Each row is followed by its class.
[ 228 -187  203  -24  -23   50 -617  346  -31  155  139 -101 -493  -18
 -176 -276 -406   29 -128   53  296  363 -308 -149 -269  -71  369   31
  123  196  145 -367 -331]  lar
[-546 -310  -20 -105  400  100  -51  135 -463 -112   17 -283 -535   59
  229  150   94  117   95 -325  218  216  440    9 -388 -209  134  370
 -306 -181   10  -96 -126]  dube
[-170 -222    2   50 -200  -19  126   84  363   20   13 -471   -5 -352
 -509  -66 -414 -135  192 -209  -50 -152 -467  102  -65  227  338 -595
  369  439    4  -84 -153]  lar
[  42   69   70  -74 -127  135  -22  188  104   10  183 -281 -237   -6
 -200 -131 -296   96  -15 -167   60  -38 -430  -16   -9   80  346 -254
  436  406   28   36 -154]  dube
[ -10   -9 -149  178   24 -130 -194  -64   20   89  -83 -164 -229 -186
 -135  -24  195   90  166  123   49  -67  250  -20 -211  -92   16   81
  -95 -134  -35  153   77]  zom
[  95  -20 -204  179 -333  251  460  326  409 -175   56 -458  775 -460
   29    8   26  -76  137  169  -93 -321 -183 -167  171  146  403 -331
  400  481 -177  287 -238]  rase
[ 220  257  109  161 -336  216  -72 -151  402  -48  115  -61  403 -233
  -87  -40   72  -22 -125  295 -215  155 -127   79   42  199  144 -209
  181  232  -64  -35  140]  san
[  70  -62  226  -37 -310   51  -23   32   24 -113  410  269  146  -33
 -243   29   56  118   39  154   -3 -295  -52  -53    6  -14   43  175
   23   10   42   88  121]  dube
[ 162 -120  -14 -117 -209  407 -271   27  253 -342   -8  -10   49  -48
  -15   13  -40   76  231   60   89 -350  -50 -213   41 -188  379  -38
   31   17   67  240   30]  Bopem
[ 233   78  211  -79  216  -53 -314  313 -256  105  -16  269 -203   82
  146 -139    5   -7 -239 -217  194  657  -94 -296 -171  165   41  282
  -21   76   74 -192 -143]  san
[ 108  188  192  232 -389   -2   64  185  231  -97   12 -279  247 -357
 -285 -249 -366   31   28  -92  -47  -61 -303   35  277  272  -46 -367
  516  743   94 -136  -90]  zin
[ 123  172  -16    5   -2  413 -147  157  306  146  -82 -129  107   27
  -31   23  144  106 -151  273 -195  230 -109 -214  -47  221  562 -123
   56   49 -172 -157  156]  rase
[ 110  -64 -159   -1  -49  107  -60  153 -147   76   32  159 -175   73
  -67  -82  144  -35   58  269   82  349  114 -251 -194   37    8   -6
 -155 -159  -84   55 -192]  tum
[  27   44   77  353 -212  309 -454  157  193   35 -163 -444 -396  -42
 -482 -160 -198  151  -31  120   21  149 -174 -100  -80   -2  413 -303
  228  440 -135 -154 -162]  zom
[  42  190   62    7  -71  -61 -143  151  -98  230   96   26 -537  206
 -470 -239  -42  208 -268  348   48  218  -67  -58  -92 -104   80 -151
   97  -56  -95 -162  148]  lin
[ 122   34  247  -44 -330  365 -144  -44   17  107  391  639  495  160
  -26   -5  326  198   33  538 -217 -168  126 -244   81   82    0  237
 -186 -120  -95   51  377]  rase
[ 175  297  140  -62 -285  127 -316  108  269    9  139  119 -486   38
 -339 -336  -77  271 -288  499   66   -8 -157 -105  -52 -250  200  -59
  155   66  115    6  226]  zin
[ 266  247   22 -161 -174  679 -333  213  297 -298 -239  153 -306  249
 -192  -36  144  248  -66  237  -47  194    3 -290   73   46  508 -186
   55   18   -4   76  194]  tum
[-154   -6   23  197 -512  247  420   78   66 -126  396  -87  -15 -144
 -350 -122 -369  -42  -87  242 -183 -138 -208   16  222  175   -9 -477
  447  431  -79  -47 -135]  lin
[ 348  153   -7   32 -241  523 -269   60  206 -166  247 -100   26  -70
  -59 -122 -124  103   25  317   42  -75 -239 -167   50  -25  537 -120
  367  182  -60  128  -59]  Bopem
[  11    9  -11  144 -164  -81 -133  -88  -28  130   38  -42 -217  -68
 -267 -117  -22  -23   63  215   30  144   -2   11 -182   16 -104 -109
  -40   45  -26  -74  -63]  lin
[ -41  172   59  115 -100   68   35  210   51  175    5 -182 -422   -8
 -514 -271  -75  156 -363  441    5  253 -182  -35 -118 -119  263 -305
  288  120 -176 -123  -81]  rase
[ 172   86   25   96 -349  355 -104  109  305 -144   62 -285  155 -135
  -85  -63 -122  -34  104  221  -78 -152 -251 -122    7  114  407 -240
  249  374  -36  -14 -106]  lin
[ 146  317  114   30 -264  189 -223  112  127 -231  313 -199 -194   67
 -422 -159 -163   44 -250  378  111  307 -193   85  -74 -116  277  -96
  126  146  -74 -160  -61]  dube
[-118 -248  352  -32 -157 -139   86  266   55  197   31  160    0 -230
 -360 -307 -115   37 -361  137   62  257  165   76  -85 -210 -180 -205
   63   40   80 -204   -7]  san
[  97   45 -185  290  159   82 -347 -196  146  210 -494 -123 -628   67
 -298 -211   57  105 -118  334  316  320  193   69 -186 -287  -10 -110
   33 -254  -14   20    5]  tum
[ 125 -149    1   82 -347  -28 -199  281  293  215  199 -311 -188 -254
 -582 -237 -325  105 -321  156    4  314 -359   63   -7  115  242 -536
  304  175  -58 -335 -183]  zom
[  93  110  203   37 -302  441   98  -39  -48   18  336  490  401  186
  -18  -44  244  213    8  704 -113 -173    0 -258  205  144    1  197
   90  -52  -58   34  148]  dube
[  45   43  -69   12   -7  -22 -387  -65 -410 -120   92   88 -393   94
  -33 -184 -186 -105  511  -69  168  -70   40 -307 -244   13 -125  275
 -132   49   68   31  -55]  rase
[ 281  -31  181 -189 -253   69 -458  242 -104    1   68  589 -184  239
 -410 -151  124  229  227   69  170 -105   43 -263 -178 -234  -19  180
 -187  -43   43  148  179]  san
[ -12   -8 -200   77   45  114  -81 -136 -138 -136 -201 -293 -186  -88
  -11  -80  -78   26  170  107   46   28  142  -48  -90  -45  -10   75
  -27  115    2   34 -239]  tum
[ 151   -7  -15  149 -244  331 -195   70  301 -203  -29  -50  218 -257
   50  -65   38   26  -94  226    1   23 -125 -214   94   96  261  -24
  121  162   -7   -4  -80]  zin
[ 209  173 -100  268 -219  116  -82  118  460  271 -227  -29   43 -390
 -492 -278 -212  234 -232   71  -99   28 -526  -46  238  -65  394 -499
  463  343  -79   86  203]  rase
[ 378  305   69 -393  369 -397 -259  395 -205  438  132 -209 -424  242
  132  -69 -348 -128 -167 -283  -52  790  -89   -1 -412  157  251    3
 -114  102   88 -517  -93]  lin
[-168  313   49    1 -409  254  505 -166 -192  246  488  -32  795  245
  159   17  196   83  342  899 -682 -232  194 -116  167  545 -301 -109
  -37  345 -275 -186  136]  lar
[  15  164  -44   22 -191   44 -123  200   95   59   74  -66 -405   13
 -481 -294  -36  219 -429  562   -6  200 -103   47   61 -287  236 -258
   83  -18 -102  -34  -37]  tum
[ -28   48  -87 -123  150 -124 -554  -12  133 -111 -228 -376 -773  129
 -347 -109 -191 -129  392 -127  296 -103   96  -69 -456 -227  187  182
 -342   25  172   -5  -61]  zin
[  -2  174   98   25 -137   87    2  183   12   35   -7  -79 -250    3
 -279 -198  -80  187 -313  310  -67  155 -129 -169  -13  -69  154 -194
  203  198 -111  -87   -2]  Bopem
[ -25  435  228  139 -128  265  131   31   64  263  -95 -155 -464  153
 -617 -336   58  302 -537  685 -165  205 -132  -53  -17  -50  144 -336
  406  134 -267 -153  137]  Bopem
[ 187  226  108   32 -250  141 -234  199  -79  149 -101  174 -467  168
 -595 -299  -83  167 -134  300  -25  274 -172 -138 -177    8   32 -229
  156  170 -125 -175    4]  tum
[  51  100  -19  119   58  -57 -462  -34  156  121 -138   13 -710   45
 -240 -219 -297  113 -233  197   68  156  -76  117   94 -221  170 -188
  108  -93  134 -181  144]  lar
[ 451  236  127  -45 -125  291 -289  397 -145  386  456  377 -701  487
 -646  -99  140  293  171   81   69  144 -195 -262 -157   69  455 -185
  266  -58 -178  293  133]  zom
[ 179   67   -8   71 -194  381 -116    6  303   29  -19  -23  111  -25
  -23    3    8   72   54  187 -132  -91 -204  -66   70  116  398 -223
  209  157  -31   68   54]  tum
[  68   30   49   71  -98 -222   29 -159 -286   35  264  161  -50 -158
  -67 -128   21  156 -255  120 -106 -153 -118  -47   85   -5 -174   49
  301   73 -128  182  -67]  Bopem
[ 173  191  170 -164   11 -100 -122  339  -57  138  139 -101 -129   63
  -75  -53  -65   75  -81  -97  -10  411 -106   -9  -59  185  115   33
   -8  298   88 -160 -239]  dube
[-169 -161   87  358 -539  -24  660  271   15  -34  293   72  273  -81
  -97   41    4   80 -190  214 -160 -215  184  -47  434   -5 -391 -285
  191  208  -80   90  -82]  dube
[ 185   38   11  129 -110  261 -391 -165  220 -181   52  -47 -142 -243
   71  -79 -174  107    1   51  -51 -146  -62   14  191  -14  292   -6
  219  120  150   78  124]  lar
[ 114  176  155    6 -232   19 -147  251  -31   81  152   38 -540  158
 -507 -374 -222   66 -346  462  113  263 -183 -136 -146   -6   55 -165
  239  111  -28 -245  -69]  tum
[ -63  -92 -179  130   46   17  -89  -75 -117  210 -132 -121 -346    6
 -106  -69  -53  -95  410   33  124  100  -41 -113 -390  125   34 -124
   54   74  -28   38 -187]  tum
[ 109   19   29   78  -77  236 -241 -186  183   38 -184 -301 -257 -150
 -297 -224  -47  129   18  195  149   22  -87 -121 -321 -213  192   50
   57   49   22   -4   69]  san
[ 383   60    7   45 -309  291  -62  188  -36 -257  476  201   57    7
  163   72  -18 -105  266  109   61  -46 -297 -296   48  147  387  -31
  204   76   40  234 -175]  lin
[ 200  175  -23  193  -80 -293 -108  499   -2  307   80 -270 -453  -52
 -189 -226 -282   66 -288 -148  143  394 -275  -33    9   -6   60 -163
  195  344   16 -197 -223]  rase
[ 313  177   89   23 -200  399 -255  156  206  -65  128  -97  -19   64
 -118  -59   -6  116   98  170   44   -3 -348 -190   71   72  516  -86
  236  180    2   78  -68]  dube
[  59   19  183   16 -387  -52   69  133  -62   -6  294  295  172  126
 -400  -11   91  117 -139  303  -70  175   46 -107   16  302 -320  -61
  -21   -3 -120 -333  133]  zin
[  16  -40    8  106 -187   37    6   66  213  252  -28    3   21 -121
 -418 -201 -115   20  -86   42  -16  -28 -285   57   59   64   54 -410
  293   87 -120  -55   76]  rase
[ -13  -19  -75  154   67    4 -331 -139 -166   16 -157    8 -368  -41
  -24 -121   19  -10  266   78  154   13  245 -224 -189  -33 -129  198
 -150 -127   47   11   64]  Bopem
[-287   14 -142  228  201  121  148 -373  152   10 -396 -518 -645   60
  -49 -116 -200   19  184  249  112 -383  271  112   32 -349  -55  -67
   82  -42  165  154   46]  lar
[ 236  -56  122 -184  -25 -271 -280  373 -144  170  330  159   75  -98
   74 -122 -146  -55 -117 -173   98  342 -153 -101 -210  155   47  215
  -82  218  107 -178 -194]  tum
[ 383   79  469 -115 -554   91 -740  326  -93 -134  687  125 -350  153
 -798 -174 -135  130   88  407  170  287 -145 -110 -500  419  195   90
  154  410  -16 -414 -196]  lar
[  69   23  177  -86 -250   46   -7   71  -80  178  398  269 -103  188
 -192  -19   39  156  -15  155 -145 -127  -25   18  -20   55  -30   -6
   59    2  -35  -53  142]  san
[ -62   29   88   28   -5   84  -83  162   89  181 -121 -161 -376   -2
 -326 -205  -65  197 -389  265  -47  236  -17   10 -100 -208  213 -248
  122  -20 -114 -206  128]  lar
[  99   74  102   16   94  -23 -209  206   27   45 -172 -102 -143 -148
 -101 -131  -18   30 -316  -30   57  363  107  -44  -93  -45   62   58
  -39   35  -23 -206  -30]  Bopem
[  99  108   56  123 -231   25 -161  213 -104   51   88  -43 -113   19
 -355 -277  -94  119  -94  209   59   62  -13 -136  -19  -27 -117  -52
  135  170 -121 -106   -1]  zom
[ 103  186    6   28 -214  408  -92   46  331   18  -12 -340  -44   37
 -240  -99  -41   65   82  227  -37  -41 -372 -122  -92  250  455 -272
  294  300  -73  -35   12]  tum
[ 155  353  136 -141    9  -78  -99  245  -31  190 -355   96 -266  185
 -475 -175   68  220 -183   64 -182  292  132   21  -33  -47   -2 -304
   38  115 -125 -146  256]  lin
[ 465 -167  -59   27 -227 -310 -278  722  -93  -17  427  107 -423 -221
 -150 -460 -409 -232 -560   96  558  498 -475 -350  -52 -171   31  241
   20    5  187 -166 -666]  tum
[ 141 -131  -29  217 -204   86   89  154   97  326  -54 -152  -68  -85
 -269 -164 -229   45   30  -88    3 -119 -367  -47  117  133  134 -517
  536  280 -108  -18 -127]  lin
[-106 -338    2  216 -303 -223  216  148  -18  -52  143 -259  -35 -269
 -266 -182 -413 -198   99 -132  241 -107 -204  -29   14  141 -254 -306
  379  246   69 -133 -361]  dube
[ 172  250  -22 -128 -185  570  -61  190  275  -18  186 -114  166  223
  -78   34  188  136   33  462 -177 -140 -230  -32  109  -97  700 -234
   91  134 -196  208  -37]  lin
